Table B holds the same points as the rows below and some others, measured another way and shuffled. Each row below is followed by which row of B it is.
B (72 x 27):
[[  62 -391  202   87  123  164  276 -143  266  -75   91    2  -83 -338
    78  -38  190 -173  270  447 -278 -288  -76   81 -225 -188 -201]
 [ -84 -174  177   34  -89 -259  -42  130   37 -141  180   21    3  -53
   -17   96   92 -232   54 -140   33   67  -65  115   95 -190  138]
 [ -59  191  214  104  -53  -30  121  145 -181  160 -165  -50  -16   29
  -260   94  -33  156 -284 -119   50 -216  202    9  109 -201 -142]
 [  79   43  112  -49  -30   81   94   68  -80  127 -134  -65 -144   44
  -167   69   61   57 -163  -93   89   53  145  -14   77  -48 -165]
 [-117 -168   85 -177  -96 -152    6   97   41  -70  142   14 -107   38
   126   73  162 -117   77  -86   61  270 -150  -24  -22   84   99]
 [  64  101   71  120  -44 -125   60  218  -95   86  -96  -88 -112   89
  -219  150  -56 -111 -126 -293  131  121  163  150  144 -261  -89]
 [-128  -65  138  -75  -62  -75  394   56   28    2 -127   47 -132   70
    67   66   88   24  -91   17   61   80  -16   30    3  -26 -241]
 [  28  -83  127  -43   21  209   24 -126   -1  147  -16  -82   38 -108
   -92  -89  108  133  -80  223  -71 -183   43 -139  -47  134    9]
 [ 220   58  114  -75  -15  143 -157  126 -126  144  -64 -115 -221    5
  -284  119   95    8 -126 -221  107   99  208  -19  106 -117 -108]
 [-353   57  234  -95 -161 -198  310   49 -109   18 -101   88   94  132
    49   15   59  224 -301   -3   94  -82  -38  -99   89  110  -26]
 [-171  -67  290   -8 -107 -123  -23   18  -66  -41   97   33  127  -77
   -79   10  111   73 -153   25  -14 -221  -10  -67  100  -38  134]
 [  18 -172  206 -287  -68  125  -26  -78   -9   -5   46   22 -113  -49
   -11  -12  263   98  -97   63   45   57  -13 -177   44  186  -22]
 [-137    2   97 -125  -87   19  175  -67  -60  120  -93  -10   61   96
     0  -60   66  194 -239   70   91   10   -3 -144   68  248   13]
 [-174  184  237   43  -90  -83  129  136 -192  135 -128  -20   36   50
  -182   75   -5  216 -302  -89   51 -221  134  -51   91 -108  -74]
 [  83    1   82   49   35  154   93    1  -25  170  -89 -104  -54  -58
  -146    4   32   59  -69   85  -32 -113  110  -21  -31  -50 -109]
 [  11 -103 -106   78   45   61  102  -45  101  156   37 -147   36  -12
    47  -68  -25  -90  123  158  -52   88  -77   17 -134  127   95]
 [-143 -135  235  -97  -15  102  131 -102   24   45   35    8   47 -141
    41  -67  176  163  -54  295 -125 -265  -57 -158 -102  123  -12]
 [ -17 -122  -54  171   10  -23  101 -113   94   99   45 -106  211  -10
   -19 -121  -68  -97    8  156  -18  -21  -49   50   19   99  192]
 [ 120 -133  138 -210  -66  113 -233  -39  -44   28   96  -49  -74  -33
  -131    1  198    9  -90  -70   96  125   45 -134  127  141  123]
 [ 129 -199  121 -197  -47  102 -111  -74   24  -10   78  -23  -99  -42
   -75   -6  199  -45  -46  -18   84  156   17  -91  106  123   53]
 [-263    3  161  -90 -111 -109  -27   44  -92   69   90  -13  120   20
    34   -9   85  149 -118   37   -6  -87  -96 -159  -25  172  208]
 [  42 -125 -122  195   52  -55   52   61  128   98  103 -160   21  -36
    20    6  -68 -268  233   46  -70  123  -80  147 -125  -78  123]
 [  14   21 -106  126   10   65  196  -90   21  222 -116 -140  133   97
   -70 -111 -108   39 -124   93   59   46   40   -1   35  168   61]
 [ 319  -77  138   55   65  149  -68  117   -4   52  -35 -107 -279 -135
  -285  148  100 -183   41 -138    3   11  215  134   55 -357 -224]
 [ 164 -138  240   90   87   66  102  198   62  -29    8  -47 -345 -234
  -144  210  148 -224  193  -13 -143 -132  118  180 -136 -517 -350]
 [-259   86   80   33 -121 -220   13  124 -107   92   45  -46  152  105
   -14   17  -35   74 -142  -92   62   -5  -60  -48   45   79  218]
 [   3   31  -38  -10  -51    0 -280   25  -87  182  118 -163  126   53
  -123  -47   -7   16  -65  -90   69  105   -8 -104   53  195  348]
 [  -3  158  161   -6  -51   74   85   66 -171  195 -179  -65  -32   63
  -231   42    9  205 -305  -82   93 -114  188  -78  116  -19 -116]
 [ -94  -41  -35  137    0   -6  240  -96   60  153  -49  -90  177   33
    11 -113  -75   21  -65  184  -16  -57  -38    5  -20  140   86]
 [ -64 -175  190  -82  -37   63    3 -122   33   15   95   -8   90 -115
    -6  -86  155   68  -55  201  -61 -153  -51 -128    3  139  113]
 [-100  -12   54 -113  -64   75 -142  -63  -74  169   84 -101  131    8
   -28  -93   79  170 -109   99    4  -40  -53 -215  -28  315  265]
 [ -44  168  124  164  -24  -78  228  178 -123  149 -188  -69  -60   64
  -203  115  -83   52 -196 -140   55 -105  173  101   70 -251 -191]
 [ 171  161 -134  151   -5  -19  -82  196 -102  233  -87 -205  -78  148
  -259   94 -142 -123  -80 -319  158  255  170  119  111 -117   37]
 [ 109 -279  -65  291  159  -18  174  113  283    0  155 -146 -159 -227
    89   84   -4 -463  513  183 -248   26 -115  297 -323 -371  -89]
 [ 202 -349   60  270  190  175  170 -101  283    0  106 -110  -55 -336
   -22  -33   61 -323  361  369 -283 -233  -20  197 -221 -297 -119]
 [-113  -54  -90  101  -20  -21  372 -144   85  145 -114  -75  188  122
    70 -140  -91   28 -115  178   55   54  -56   15   22  234   45]
 [ -47  -94   81 -121  -58   47  147  -97   12   64  -46  -16   28   46
     3  -63   99   91 -147   87   72   61  -15 -100   62  214    9]
 [   3  -76  -78  131    5  -58  134    8   75   97    5 -112   56   41
    -8  -24  -64 -139   42   20   29  129  -35   91  -10   19   80]
 [-167  -49 -105   73  -56 -189  109   68   58   83   82  -95  112  109
   115  -23  -68 -133   74  -17   38  215 -155   54  -55  133  219]
 [   3 -133  122 -133 -106 -125 -168   81  -20  -58  153  -13  -53   20
   -50   66  138 -129  -24 -188  114  225  -36  -19  133   26  176]
 [-164  108  172   16 -135 -286   60  271 -144    7  -25    3  -61  123
  -103  173    3  -32 -163 -315  139   94   50   75  131 -196   -5]
 [ -17   14 -122   65   -1   87  117 -103   12  243  -69 -154  152   94
   -29 -129  -80   69  -96  127   41   65  -12  -59  -13  269  138]
 [ -60  129  197   -7  -66   17 -244  125 -199  162   50 -103   47  -46
  -230   46   52  164 -172  -91   -6 -197  104 -133   34  -30  155]
 [ -49  127  -35  240  -14 -106   95  126  -69  192  -63 -143  110   78
  -149   25 -158  -36  -92  -87   36  -28   74  102   28 -104   82]
 [ 112 -323   95  322   91 -163 -148  152  216 -141  333  -95  -32 -315
   -44  111   40 -536  461   34 -224  -96  -85  306 -138 -512  151]
 [ -87   61  318  -39  -49   50  143   68 -131   80 -115   19  -65  -67
  -164   70  116  212 -237   30  -18 -286  138  -83   39 -125 -191]
 [ 108  -12   22 -136  -28  251 -376 -142 -106  238   94 -172  140  -32
  -190 -140   91  182 -156   67   34  -25   51 -272   67  364  339]
 [ -90   42  -90  176  -30  -85  240  -25   11  174  -95 -106  187  139
   -38  -76 -148    3 -132   35   77   48    7   60   60  110  100]
 [ -47  -47   67 -154  -38  160 -110 -112  -50  174   59  -95   88  -23
   -25 -106  117  180 -102  154   -5  -38  -38 -237  -36  335  195]
 [ -37   31 -168   81  -33  -46   28    3   -2  204   10 -164  146  144
   -17  -73 -110  -35  -43  -27   90  203  -48   -5   15  225  240]
 [-156  -62  146 -106  -63   16  255  -70   -6   65  -72   19   25   24
    47  -46   99  157 -155  149   16  -64  -33 -110   -6  167  -67]
 [ -58 -138  285   45  -16  -30 -174   65   -7  -37  200  -30   32 -230
  -101   47  148  -55   71   85 -150 -280  -19  -25  -52 -191  136]
 [-206  -49   87 -108 -169 -340  175  202  -19  -90   26   58  -85  189
    98  130   59 -128  -69 -269  186  344  -97   71  113  -13   27]
 [ -91  -14 -112  121   -5  -74  146   22   46  156    4 -127  107   86
    40  -48  -92  -69   32   51   14  118  -76   41  -67  109  136]
 [-106  -73   66 -129  -44  110  154 -155    0  137  -41  -33  100   37
    49 -124   86  191 -145  207   21  -21  -49 -182  -14  339   62]
 [-206 -191  299   61  -41 -100  405  -89   89  -97  -34  103   95 -117
    59  -28  109   34  -93  253  -89 -302  -41   35   13 -106 -132]
 [ 147 -135  -17 -120  -46   18 -365   39   -3   44  201 -125  -46   -3
   -98   16  117 -163   67 -168   97  297  -25  -57   85  129  297]
 [  14    3   83  -20   25  240  172 -152  -32  229 -137  -94   60  -29
  -103 -116   43  225 -180  242  -33 -188   84 -142  -26  190  -73]
 [   2 -305   75  203  114   41  222  -70  243  -14  122  -63   17 -258
    87  -37   62 -240  307  362 -259 -209 -110  140 -236 -187  -37]
 [ 296 -115  297  117  112  144  -67  213   18  -12   23  -75 -380 -310
  -292  242  161 -228  178  -69 -155 -213  220  184  -78 -630 -345]
 [ -86   15 -171   95  -99 -290 -164  179  -18   90  165 -150  119  181
     0   36 -120 -235   59 -275  143  386 -108   89   65   83  402]
 [-158 -106  194  -47  -57  -31  266  -89   19   13  -44   42   78  -16
    32  -52   98  110 -150  171    0 -135  -28  -66   33   97  -42]
 [ -75 -200  276   64   45   64  158  -43   92  -23   75    3   -7 -260
     4   -5  154  -12   92  301 -218 -360  -34   -7 -157 -164  -98]
 [ -82  -74 -135   76  -49 -191   44   88   69   65  103 -111   70  116
    81    6  -63 -208  104  -91   70  306 -131   85  -15   88  235]
 [-410    4  195   86 -163 -453  391  195  -20 -105  -13  102   84  126
   121  107  -22  -49 -117 -111   70    1 -110  124   61 -151   -9]
 [-113   -8   15 -119 -141 -220  -77  155  -67   16   86  -38  -25  166
    10   79   46  -78  -74 -266  182  346  -67  -13  107  108  198]
 [-244  -51  145 -121 -117 -102  232  -30  -21   25  -31   47   81   86
    93  -40   94  138 -177   78   61    8  -82 -112   38  202   36]
 [ 165   94 -263  225   40   56 -208   37  -30  312   34 -299  145   92
  -199  -66 -196 -125   19 -110   72  192   65   49   25  108  318]
 [ -86   34  214   49  -92 -207  176  210  -75  -26  -73   29 -114   53
  -117  165   33  -57 -147 -222   97   20   91  113  133 -274 -145]
 [   3  169  205   52  -20   94   82   70 -178  198 -176  -68  -22    2
  -273   48    7  219 -293  -38   34 -244  216  -61   90 -107 -145]
 [ -10   76  -31  169  -54 -234   16  261  -53   70    9 -113  -46  111
  -124  143 -108 -211    2 -300  106  210   45  183   76 -230   60]
 [  31  -29   12 -216 -110  -18 -227   75  -82   85   94  -82  -70  110
   -59   39  111  -11  -79 -214  164  332  -17 -116  102  213  199]]
Rows of B count from 0, top down.

[ -19   55  242  333 -270  115 -158   96  -74  300   40  -77  244  -91
  329   28 -106  132 -306 -103   18  155   -8 -146   78    5] -> 59
[-125   62  112  -93   -7 -124 -181  -68  -79   61  -45 -144   40  -40
  -28  -96  106 -109   37  124 -177   89  -14  -14  149   63] -> 56
[-113  -60   58   57  -88   36  -46  103   98   93  112   23  -14   25
   42    6 -101   36  -57  -97  126 -103   27  -56  -63  -47] -> 45
[-175 -137  -29 -339   89  -52   -7   66  152  -65   87  -44 -175   10
 -174  -66   67   -6  215   45    6 -213   71   60 -112   22] -> 10
[ -56  -10   13 -108   49   36    4  -44   14   28  -86  -73  -63  -60
   88 -159  169   47  141  172   -2   70    7   58  -13  108] -> 44
[ -82    3   37  185   35  155  -61  -93   18  113   90   79  163  -15
   90  -19  -22 -105 -134  -63   52    3  -14 -123   59    7] -> 14
[ -94  -61  260   16  -45  233 -200  -11  -54  229  162 -127  405 -196
  130   85   18    3 -228 -101 -272   17   59 -188  129   87] -> 8
[-114  -26  -53  -57  112  -48  -83  -90   94  -65   62   98  -39  145
 -144  -46    2 -293   39   18   55  -61   -7    8   38  -21] -> 54
[-301  105 -136  139  195 -128  -80 -197  -42   14   58   68  -64    4
 -233 -156  -20 -214  150   33    1 -138 -130 -170  135  -89] -> 46
[-107  142 -134  249 -130 -371  -20   12   82  -55  -97  154 -403  310
  -45 -171 -140 -157   50   52  455   33  -83   97  -31 -165] -> 16
[  14  -34  143   17  -87  180  -30   38   -8  154  -53 -107  108 -126
  286  -78  115  173  -46   83  -26  142   34    6  -18  127] -> 70
[ -75   94  -43  368 -235 -122   56  130   58  125  -70   73 -268   95
  208 -147 -147  197  -18  -15  437   36  -63    3 -111 -115] -> 13
[-208   54  -87   25  132  -65  -15 -121  -16   24  -19   -6  -98  -55
  -83 -180   82  -44  183  110   12  -69  -70  -68   50   -1] -> 26
[-218 -149  -79 -420  180  -53    9   16  157 -111   98  -37 -200   -8
 -264  -86  107  -47  297   72  -38 -266   71   57 -107   29] -> 20
[ -90  143  117  144 -189 -288 -215   16  -70   93  -70  -72  -62  125
   25  -83  -64 -135  -74   56   41  146  -53    8  142  -54] -> 18
[ -39   33  -17   54 -136 -225  -87  124   90  -29  -96   45 -249  265
    3 -102  -84 -128   87   78  208   70  -66  131  -46  -72] -> 66
[ -17  -66   48 -270  116   85  -27 -106   57  -28  -38  -61   31  -37
   44 -103  231  -80   76  164  -81   74   87  100   13  162] -> 63
[ -37  -10  -38  137  165  224   -2 -212   44   34   53  142  163    5
   92  -68   79 -205  -90   14   72   44  -12  -71   60   56] -> 22
[  60  180   45  626 -356  -41   40   92  -13  224 -143   98 -138  100
  471 -150 -152  222 -236  -14  525  265  -66   -4  -47  -83] -> 31
[-226  109 -136  236   59 -201 -110  -27  -12    3  -36   90 -163  160
 -171 -154 -130 -232  197   49   77  -66 -224  -91   81 -147] -> 48
[ -66   32   29  325 -161   70   34   79   45  177   18   59  -46  -18
  249  -80 -100  184 -114  -69  293   23  -17  -79  -76  -50] -> 2
[ -78 -184  -33 -318  308  275  -24 -163  144  -89  142   69  162  -13
 -126    0  170 -274   82   35 -150 -124   77   -3   -6  128] -> 58
[ -85  111   31  523 -192   12  -82  106  -32  215  -24   78    9   73
  217  -74 -214   43  -99  -75  209   80 -174 -143   26 -129] -> 27
[  55   11  187  158 -325  -18 -100  227   26  176  -86  -84  -31   60
  320  -34  -68  168 -120   18  142  189   -4   68  -62   10] -> 68
[-156  -84  -76 -186   85  -15   49   50  111  -37   -3  -26 -209   -6
  -72 -144   79   65  266   99   68 -136   -3   47 -121   24] -> 25
[ -58   11  -72  142   97  102  -21  -70   24   32  -64   79    6   59
   75 -136   34 -130  108  101   48   65 -122  -23   20   15] -> 53
[-111 -182  234 -466  127  132 -267  -51   34   19  199 -159  346  -80
 -174  125  138 -278  -67  -18 -469  -79  132  -47  136  153] -> 19
[  12   43  275  251 -186  179 -197   -8  -86  270   58  -78  367 -108
  307   57  -32   16 -352  -82  -95  197   26 -146  147   66] -> 23
[ 121   28   25  -19 -344 -270   81  233  163  -34 -223  -16 -483  242
  274 -175   20  208   48  167  513  202   83  347 -225    7] -> 64
[ -57  -77   81 -155   58   42 -144  -34   73  -10   85    5  114   80
  -64   29   30 -255  -43    5  -95   -6   39   11   53   44] -> 36
